Below are the code and all the weights of a small trained network. Each question names an input and a class and asks about switching units off, where a switched-off unit gives its printed mean instead of its output.

import numpy as np


def w(rows, s, z=0):
    codes = np.array(rows[::2]) - 128.0
    scale = np.full(codes.shape[1], s)
    scale[-1] = z or s
    return codes * scale


def f(y):
    return np.maximum(y, 0)


def log_softmax(a):
    a = a - a.max(-1, keepdims=True)
    return a - np.log(np.exp(a).sum(-1, keepdims=True))


def net(x, mask):
    res = np.array(x, float).reshape(1, 4) / 4 @ E
    y = f(res @ A[0][:, :-1].T + A[0][:, -1])
    res = res + np.where(mask, y, B[0][:, -1]) @ B[0][:, :-1]
    return log_softmax(res[-1] @ U[:, :-1].T + U[:, -1])


A, B = {}, {}
E = w([
[97,42,249,62],'x0',
[181,213,76,14],'x1',
[205,203,173,145],'x2',
[139,118,118,126],'x3',
],0.011)
A[0] = w([
[124,46,37,163,254],'n1',
[99,90,108,179,103],'n2',
[158,125,158,7,76],'n3',
[162,116,210,191,234],'n4',
[58,132,105,201,133],'n5',
[64,81,102,89,225],'n6',
[73,74,171,119,187],'n7',
],0.014,0.0042)
B[0] = w([
[35,119,115,134,249],'n1',
[59,120,143,88,206],'n2',
[23,172,159,104,250],'n3',
[142,102,86,249,241],'n4',
[43,137,163,120,222],'n5',
[173,94,163,35,234],'n6',
[169,20,197,133,255],'n7',
],0.011)
U = w([
[46,134,165,104,217],'0',
[114,109,44,228,97],'1',
[94,128,16,42,215],'2',
[238,199,96,29,213],'3',
[155,18,143,101,46],'4',
[221,41,133,201,52],'5',
[137,117,183,5,1],'6',
],0.011,0.0054)

Each question gives the input, the list of numbers given to net, and the class t.
The units are the neurons (one row each of A and B). Each row of codes is followed by its name. A weight is (code - 128) times the scale printed after its matrix; where a second scale follows, it is the last column's (A, B and U).
mask holds one flag per neuron, in row order. A switched-off neuron (its flag False) gives its mean, the last column of its row in B, instead of its output. The means were averaged over made-up inputs and are rounded, as every weight is.
A unit's drop is (log p(t) with every unit on - log p(t) with that unit switched off) / (log p(t) with every unit on - log p(t) with every unit switched off).
The circuit of an input: a set's keep is (log p(t) with only the set's units on - log p(t) with every unit switched off) / (log p(t) with every unit on - log p(t) with every unit switched off). Starting from all 7 units, units are removed one at a time, each time the one whose removal leaves the highest keep (on an exact tie, the one counted first), for as long as the keep stays at least 0.8.
units of the circuit, in order: the units of the circuit, biggest drop first
most important unit: the unit with the biggest drop
top k neurons: the k neurons with the biggest drops, biggest first
drop of u: that unit's drop, to one decimal
input [3,6,-6,-3], class 6: most important unit : n6
input [-2,-1,7,-3], class 1: top 2 neurons : [n7, n6]
input [-4,-2,2,7], class 1: units of the circuit, in order : [n3, n6]
input [-2,-1,8,-1], class 1: top 2 neurons : [n7, n6]
input [-3,2,8,6], class 3: top 2 neurons : [n7, n1]
input [-2,-4,7,-2], class 1: top 3 neurons : [n7, n6, n4]
input [1,-6,-7,2], class 4: top 2 neurons : [n7, n3]
input [0,2,2,0], class 3: units of the circuit, in order : [n1, n5, n7]
input [2,6,-4,6], class 6: top 4 neurons : [n4, n6, n1, n5]
input [-8,6,2,4], class 3: units of the circuit, in order : [n1, n3]
input [4,0,8,-8], class 5: top 4 neurons : [n4, n1, n5, n2]
input [3,0,3,-7], class 5: top 2 neurons : [n1, n5]
input [7,2,-1,-8], class 6: units of the circuit, in order : [n3, n6, n1, n7]
input [1,7,-5,3], class 6: top 2 neurons : [n4, n6]
input [-4,-8,5,0], class 1: most important unit : n4
input [0,5,5,8], class 3: units of the circuit, in order : [n1, n5]
input [4,-7,-1,-1], class 4: top 2 neurons : [n2, n7]
input [-5,-4,7,6], class 1: top 2 neurons : [n7, n6]
input [1,1,-8,7], class 6: top 2 neurons : [n6, n4]
input [0,6,6,0], class 3: units of the circuit, in order : [n1]
input [-3,-8,3,-1], class 1: top 2 neurons : [n4, n3]
input [3,0,-3,-2], class 4: units of the circuit, in order : [n7, n5]
input [-8,-5,0,8], class 0: top 3 neurons : [n5, n2, n4]
input [-5,2,3,5], class 3: units of the circuit, in order : [n4, n1, n3]
input [8,5,6,8], class 0: drop of n6 : 0.1
input [7,-2,-4,3], class 4: drop of n7 : 0.2
input [-5,0,5,-3], class 1: units of the circuit, in order : [n6]
input [8,5,-6,-1], class 6: drop of n3 : 0.1
